Here is a tiny trained network, its code and every weight. The questions are about switching its units off for an input and a class, where a switched-off unit gives its printed mean instead of its output.

import numpy as np


def w(rows, s, z=0):
    codes = np.array(rows[::2]) - 128.0
    scale = np.full(codes.shape[1], s)
    scale[-1] = z or s
    return codes * scale


def norm(h):
    return h / np.sqrt((h * h).mean(-1, keepdims=True) + 1e-5)


def f(y):
    return y / 2 * (1 + np.tanh(0.7978845608 * (y + 0.044715 * y**3)))


def log_softmax(a):
    a = a - a.max(-1, keepdims=True)
    return a - np.log(np.exp(a).sum(-1, keepdims=True))


def net(x, mask):
    res = np.array(x, float).reshape(1, 8) / 4 @ E
    u = 0
    for l in range(4):
        y = f(norm(res) @ A[l][:, :-1].T + A[l][:, -1])
        res = res + np.where(mask[u : u + 5], y, B[l][:, -1]) @ B[l][:, :-1]
        u += 5
    return log_softmax(norm(res)[-1] @ U[:, :-1].T + U[:, -1])


A, B = {}, {}
E = w([
[124,117,125,126,123,132,125],'x0',
[140,172,61,133,102,162,134],'x1',
[128,125,129,130,128,131,129],'x2',
[113,159,180,131,41,99,97],'x3',
[120,148,186,11,133,196,144],'x4',
[125,133,124,125,130,126,123],'x5',
[130,125,126,125,126,126,129],'x6',
[129,125,130,129,128,130,130],'x7',
],0.011)
A[0] = w([
[158,145,110,196,71,3,96,41],'0.n1',
[178,166,52,179,42,130,143,5],'0.n2',
[144,95,87,98,155,89,142,41],'0.n3',
[131,80,43,216,203,62,142,172],'0.n4',
[173,159,174,72,69,145,30,51],'0.n5',
],0.0073,0.003)
B[0] = w([
[199,71,251,122,121,228,50,197],'0.n1',
[2,158,132,119,89,234,91,163],'0.n2',
[77,164,193,141,121,150,174,129],'0.n3',
[77,135,124,139,103,67,239,255],'0.n4',
[125,127,89,157,141,72,189,165],'0.n5',
],0.0083,0.0074)
A[1] = w([
[118,91,241,96,206,13,166,178],'1.n1',
[31,191,194,146,9,123,181,224],'1.n2',
[116,122,197,193,141,119,7,4],'1.n3',
[97,178,69,122,103,95,164,82],'1.n4',
[154,106,109,42,254,167,147,112],'1.n5',
],0.007,0.0035)
B[1] = w([
[98,33,222,93,171,141,131,251],'1.n1',
[79,142,35,105,174,62,153,254],'1.n2',
[184,62,169,125,68,231,101,150],'1.n3',
[37,153,116,237,166,134,138,146],'1.n4',
[139,128,136,63,140,254,60,200],'1.n5',
],0.0074,0.0075)
A[2] = w([
[103,176,81,144,14,136,96,23],'2.n1',
[119,199,6,114,128,145,168,253],'2.n2',
[142,82,182,145,97,72,166,151],'2.n3',
[142,178,168,73,109,96,136,230],'2.n4',
[107,193,84,185,78,171,43,48],'2.n5',
],0.012,0.0034)
B[2] = w([
[76,18,181,88,138,189,136,170],'2.n1',
[160,206,127,151,34,124,93,255],'2.n2',
[185,189,70,108,173,93,65,204],'2.n3',
[87,94,112,246,82,74,151,165],'2.n4',
[117,57,191,64,196,173,186,168],'2.n5',
],0.011,0.009)
A[3] = w([
[74,108,133,75,164,8,206,159],'3.n1',
[147,201,54,93,100,184,142,4],'3.n2',
[53,74,31,201,35,174,164,32],'3.n3',
[186,81,191,186,76,126,19,11],'3.n4',
[63,127,165,22,51,1,172,113],'3.n5',
],0.009,0.0037)
B[3] = w([
[183,80,66,182,201,96,36,255],'3.n1',
[213,180,71,105,101,94,141,188],'3.n2',
[17,205,143,106,170,84,227,204],'3.n3',
[172,189,163,139,26,113,121,170],'3.n4',
[152,132,61,254,203,84,180,219],'3.n5',
],0.0099,0.0062)
U = w([
[155,60,76,197,238,27,81,186],'0',
[39,43,225,30,170,223,131,223],'1',
[36,249,36,208,46,90,199,99],'2',
[197,240,54,17,63,226,113,1],'3',
[210,105,222,158,25,79,7,71],'4',
],0.012,0.0058)

Each question gives the input, the list of numbers given to net, and the class t.
The units are the neurons (one row each of A and B). Each row of codes is followed by its name. A weight is (code - 128) times the scale printed after its matrix; where a second scale follows, it is the last column's (A, B and U).
mask holds one flag per neuron, layer by layer. A switched-off neuron (its flag False) gives its mean, the last column of its row in B, instead of its output. The means were averaged over made-up inputs and are rounded, as every weight is.
A unit's drop is (log p(t) with every unit on - log p(t) with that unit switched off) / (log p(t) with every unit on - log p(t) with every unit switched off).
The circuit of an input: a set's keep is (log p(t) with only the set's units on - log p(t) with every unit switched off) / (log p(t) with every unit on - log p(t) with every unit switched off). Starting from the 12 units with the biggest drops (on a tie, the unit counted first), units are removed one at a time, each time the one whose removal leaves the highest keep (on an exact tie, the one counted first), for as long as the keep stays at least 0.8.
units of the circuit, in order: the units of the circuit, biggest drop first
unit that matters most: the unit with the biggest drop
k most important neurons: the k neurons with the biggest drops, biggest first
k most important neurons of layer l: the k neurons of layer l with the biggest drops, biggest first
drop when u is switched off: that unit's drop, to one decimal
input [-6,-3,-3,-8,2,-1,1,-2], class 1: units of the circuit, in order : [1.n5]
input [-7,1,-7,-4,5,-7,-6,7], class 3: 2 most important neurons : [1.n1, 0.n4]
input [-3,0,7,6,3,-1,-5,-2], class 0: 2 most important neurons : [0.n2, 0.n5]
input [-2,2,4,0,8,-5,0,7], class 3: 2 most important neurons : [0.n4, 1.n5]
input [0,-7,4,1,-4,5,-6,6], class 4: 2 most important neurons of layer 1 : [1.n3, 1.n2]
input [-3,1,0,2,-4,-8,-1,3], class 1: 3 most important neurons : [0.n1, 0.n2, 1.n1]
input [6,0,1,3,2,-8,-4,-6], class 0: 2 most important neurons : [0.n2, 0.n5]
input [-6,1,-8,0,-6,2,-5,-4], class 2: 3 most important neurons : [0.n4, 1.n1, 0.n2]
input [8,-4,-8,1,8,1,-6,-1], class 0: 3 most important neurons : [0.n1, 2.n4, 3.n5]
input [0,2,0,-6,4,-8,0,-8], class 3: 2 most important neurons : [1.n1, 0.n1]
input [0,1,-3,-7,5,-2,7,2], class 3: 2 most important neurons : [1.n1, 0.n1]
input [3,8,8,1,-2,3,3,1], class 1: 2 most important neurons of layer 2 : [2.n1, 2.n5]
input [-3,-8,0,1,-7,-6,6,5], class 4: 2 most important neurons : [0.n1, 3.n4]
input [2,-6,0,7,-7,1,-2,7], class 4: unit that matters most : 0.n1
input [6,1,-3,8,5,3,-7,4], class 2: 2 most important neurons of layer 0 : [0.n1, 0.n4]
input [3,2,4,-1,8,-5,3,5], class 3: 2 most important neurons of layer 0 : [0.n4, 0.n1]
input [6,2,6,1,-5,-2,-7,1], class 1: 2 most important neurons : [0.n2, 0.n1]
input [-6,2,7,-8,-1,-7,8,1], class 2: 2 most important neurons of layer 0 : [0.n4, 0.n1]
input [1,8,-3,4,-1,1,-6,-1], class 1: drop when 2.n5 is switched off : 0.1
input [6,-3,4,5,-5,5,1,-2], class 4: units of the circuit, in order : [0.n1]
input [7,-7,-1,1,3,0,2,-5], class 0: drop when 0.n1 is switched off : 1.3
input [-2,0,3,2,3,-4,2,-2], class 0: drop when 0.n2 is switched off : 0.8
